Here is a tiny trained network, its code and every weight. The questions are about switching its units off for an input and a class, where a switched-off unit gives its printed mean instead of its output.

import numpy as np


def w(rows, s, z=0):
    codes = np.array(rows[::2]) - 128.0
    scale = np.full(codes.shape[1], s)
    scale[-1] = z or s
    return codes * scale


def f(y):
    return y / 2 * (1 + np.tanh(0.7978845608 * (y + 0.044715 * y**3)))


def log_softmax(a):
    a = a - a.max(-1, keepdims=True)
    return a - np.log(np.exp(a).sum(-1, keepdims=True))


def net(x, mask):
    res = np.array(x, float).reshape(1, 8) / 4 @ E
    y = f(res @ A[0][:, :-1].T + A[0][:, -1])
    res = res + np.where(mask, y, B[0][:, -1]) @ B[0][:, :-1]
    return log_softmax(res[-1] @ U[:, :-1].T + U[:, -1])


A, B = {}, {}
E = w([
[88,156,238],'x0',
[247,78,197],'x1',
[148,149,106],'x2',
[118,116,137],'x3',
[104,32,123],'x4',
[139,140,116],'x5',
[119,117,139],'x6',
[127,131,130],'x7',
],0.011)
A[0] = w([
[44,182,183,164],'N0',
[127,167,182,127],'N1',
[43,129,86,236],'N2',
[141,104,141,125],'N3',
[56,142,103,254],'N4',
[152,151,67,222],'N5',
[107,143,143,190],'N6',
[121,215,116,167],'N7',
[34,75,104,214],'N8',
[173,62,124,78],'N9',
[109,175,107,106],'N10',
[207,181,192,98],'N11',
[95,138,210,231],'N12',
[103,135,154,188],'N13',
[87,107,162,175],'N14',
[254,95,166,194],'N15',
[74,108,81,208],'N16',
[217,123,170,179],'N17',
],0.015,0.0061)
B[0] = w([
[145,233,114,202],'N0',
[115,161,121,163],'N1',
[186,155,60,222],'N2',
[122,74,204,141],'N3',
[145,136,62,211],'N4',
[171,79,64,191],'N5',
[146,193,86,152],'N6',
[89,160,85,182],'N7',
[209,126,93,213],'N8',
[95,27,175,170],'N9',
[104,134,110,154],'N10',
[118,180,159,197],'N11',
[112,200,149,200],'N12',
[124,195,131,155],'N13',
[139,147,155,162],'N14',
[211,68,202,253],'N15',
[224,85,63,195],'N16',
[161,142,254,217],'N17',
],0.008,0.016)
U = w([
[78,125,75,211],'0',
[175,106,184,234],'1',
[132,80,95,80],'2',
[124,28,177,42],'3',
[6,173,84,51],'4',
[130,148,220,1],'5',
[131,151,121,229],'6',
[133,111,217,124],'7',
],0.014,0.0081)

Each question gives the input, the list of numbers given to net, and the class t.
The units are the neurons (one row each of A and B). Each row of codes is followed by its name. A weight is (code - 128) times the scale printed after its matrix; where a second scale follows, it is the last column's (A, B and U).
mask holds one flag per neuron, in row order. A switched-off neuron (its flag False) gives its mean, the last column of its row in B, instead of its output. The means were averaged over made-up inputs and are rounded, as every weight is.
A unit's drop is (log p(t) with every unit on - log p(t) with that unit switched off) / (log p(t) with every unit on - log p(t) with every unit switched off).
The circuit of an input: a set's keep is (log p(t) with only the set's units on - log p(t) with every unit switched off) / (log p(t) with every unit on - log p(t) with every unit switched off). Starting from the 12 units with the biggest drops (on a tie, the unit counted first), units are removed one at a time, each time the one whose removal leaves the highest keep (on an exact tie, the one counted first), for as long as the keep stays at least 0.8.
circuit, biggest first: the units of the circuit, biggest drop first
top k neurons: the k neurons with the biggest drops, biggest first
drop when u is switched off: that unit's drop, to one decimal
input [4,8,0,-8,-2,7,5,-3], class 5: circuit, biggest first	(N11, N17)
input [0,-1,-1,6,-1,-8,5,8], class 0: top 3 neurons	(N15, N17, N11)
input [4,-2,-4,-4,6,2,4,1], class 6: top neuron	(N15)
input [-3,-7,-3,0,6,-6,7,7], class 2: circuit, biggest first	(N16, N8)
input [-1,8,8,-1,4,0,6,1], class 3: circuit, biggest first	(N9, N0)
input [-7,-3,0,-4,0,2,-8,-3], class 0: top 3 neurons	(N15, N17, N9)
input [0,-7,-3,-5,5,5,-3,-7], class 2: top 4 neurons	(N16, N8, N12, N11)
input [7,0,5,-1,-6,7,3,-3], class 4: top 2 neurons	(N15, N7)
input [8,-8,-8,2,1,-7,1,1], class 6: top 4 neurons	(N8, N16, N2, N14)
input [-4,0,4,7,-1,-2,-2,1], class 0: top 3 neurons	(N15, N17, N8)
input [-8,-6,-8,0,-6,-1,-7,-8], class 0: top 3 neurons	(N15, N7, N17)
input [4,-7,3,6,6,-7,7,4], class 6: top 2 neurons	(N8, N0)
input [-4,-3,-8,4,-6,-5,-4,1], class 0: top 2 neurons	(N15, N17)
input [0,2,-6,8,5,-5,4,7], class 3: top 2 neurons	(N0, N9)
input [-8,-7,1,-6,7,5,-5,5], class 2: circuit, biggest first	(N16)
input [2,-2,-7,4,-1,-5,-3,-5], class 4: drop when N17 is switched off	0.2
input [0,-1,1,2,2,-4,-2,-6], class 2: drop when N7 is switched off	0.1
input [2,3,2,-1,1,6,-4,-7], class 7: drop when N16 is switched off	0.2
